Below are the code and all the weights of a small trained network. Each question names an input and a class and asks about switching units off, where a switched-off unit gives its printed mean instead of its output.

import numpy as np


def w(rows, s, z=0):
    codes = np.array(rows[::2]) - 128.0
    scale = np.full(codes.shape[1], s)
    scale[-1] = z or s
    return codes * scale


def norm(h):
    return h / np.sqrt((h * h).mean(-1, keepdims=True) + 1e-5)


def f(y):
    return y / 2 * (1 + np.tanh(0.7978845608 * (y + 0.044715 * y**3)))


def log_softmax(a):
    a = a - a.max(-1, keepdims=True)
    return a - np.log(np.exp(a).sum(-1, keepdims=True))


def net(x, mask):
    res = np.array(x, float).reshape(1, 3) / 4 @ E
    u = 0
    for l in range(2):
        y = f(norm(res) @ A[l][:, :-1].T + A[l][:, -1])
        res = res + np.where(mask[u : u + 4], y, B[l][:, -1]) @ B[l][:, :-1]
        u += 4
    return log_softmax(norm(res)[-1] @ U[:, :-1].T + U[:, -1])


A, B = {}, {}
E = w([
[96,83,190,138],'x0',
[254,84,149,113],'x1',
[86,43,53,214],'x2',
],0.0066)
A[0] = w([
[85,44,16,139,34],'0.n0',
[148,243,5,127,94],'0.n1',
[125,64,68,148,4],'0.n2',
[36,60,240,105,207],'0.n3',
],0.012,0.0027)
B[0] = w([
[157,47,163,108,253],'0.n0',
[239,91,175,130,254],'0.n1',
[90,112,140,46,183],'0.n2',
[253,97,134,107,239],'0.n3',
],0.013,0.0058)
A[1] = w([
[131,204,212,84,253],'1.n0',
[206,61,162,104,52],'1.n1',
[231,146,212,122,205],'1.n2',
[125,8,85,197,199],'1.n3',
],0.011,0.0021)
B[1] = w([
[110,67,83,2,163],'1.n0',
[60,174,113,182,234],'1.n1',
[96,117,91,168,252],'1.n2',
[149,206,112,72,174],'1.n3',
],0.012,0.016)
U = w([
[141,62,96,42,199],'0',
[72,192,42,158,203],'1',
[254,93,117,170,124],'2',
[107,103,105,155,144],'3',
[102,145,222,134,2],'4',
[115,141,227,129,14],'5',
[92,153,230,157,16],'6',
],0.016,0.0061)

Each question gives the input, the list of numbers given to net, and the class t.
The units are the neurons (one row each of A and B). Each row of codes is followed by its name. A weight is (code - 128) times the scale printed after its matrix; where a second scale follows, it is the last column's (A, B and U).
mask holds one flag per neuron, layer by layer. A switched-off neuron (its flag False) gives its mean, the last column of its row in B, instead of its output. The means were averaged over made-up inputs and are rounded, as every weight is.
A unit's drop is (log p(t) with every unit on - log p(t) with that unit switched off) / (log p(t) with every unit on - log p(t) with every unit switched off).
The circuit of an input: a set's keep is (log p(t) with only the set's units on - log p(t) with every unit switched off) / (log p(t) with every unit on - log p(t) with every unit switched off). Starting from all 8 units, units are removed one at a time, each time the one whose removal leaves the highest keep (on an exact tie, the one counted first), for as long as the keep stays at least 0.8.
circuit, biggest first: the units of the circuit, biggest drop first
k most important neurons: the k neurons with the biggest drops, biggest first
top k neurons in layer l: the k neurons of layer l with the biggest drops, biggest first
input [-5,-5,7], class 0: 3 most important neurons => 0.n0, 1.n2, 0.n2
input [6,1,-3], class 2: circuit, biggest first => 0.n3
input [5,-2,6], class 0: circuit, biggest first => 0.n0, 1.n3
input [-6,-5,4], class 2: 3 most important neurons => 0.n1, 0.n0, 1.n0
input [3,8,7], class 1: 4 most important neurons => 0.n1, 1.n0, 0.n3, 1.n3
input [0,-6,7], class 0: circuit, biggest first => 1.n2, 0.n0
input [-2,-3,8], class 0: circuit, biggest first => 0.n0, 1.n3
input [3,7,6], class 1: 2 most important neurons => 0.n1, 1.n0
input [0,7,5], class 1: 2 most important neurons => 1.n0, 1.n3
input [-4,-2,8], class 0: 2 most important neurons => 0.n0, 1.n2
input [6,-3,4], class 2: 2 most important neurons => 0.n3, 1.n0
input [5,-3,-8], class 0: 2 most important neurons => 1.n0, 0.n1
input [-2,-4,5], class 0: 4 most important neurons => 0.n0, 1.n2, 0.n2, 1.n3
input [-7,-3,-4], class 2: circuit, biggest first => 0.n1
input [8,-5,7], class 2: top 2 neurons in layer 1 => 1.n0, 1.n2
input [7,-3,7], class 0: 3 most important neurons => 0.n0, 0.n2, 0.n1
input [-4,-5,7], class 0: 2 most important neurons => 1.n2, 0.n0
input [6,7,7], class 0: top 3 neurons in layer 0 => 0.n2, 0.n1, 0.n0
input [-2,7,6], class 1: top 2 neurons in layer 0 => 0.n1, 0.n3
input [6,-3,7], class 0: top 2 neurons in layer 1 => 1.n3, 1.n2
input [2,-2,6], class 0: top 2 neurons in layer 0 => 0.n0, 0.n1
input [-5,5,2], class 1: top neuron in layer 1 => 1.n1
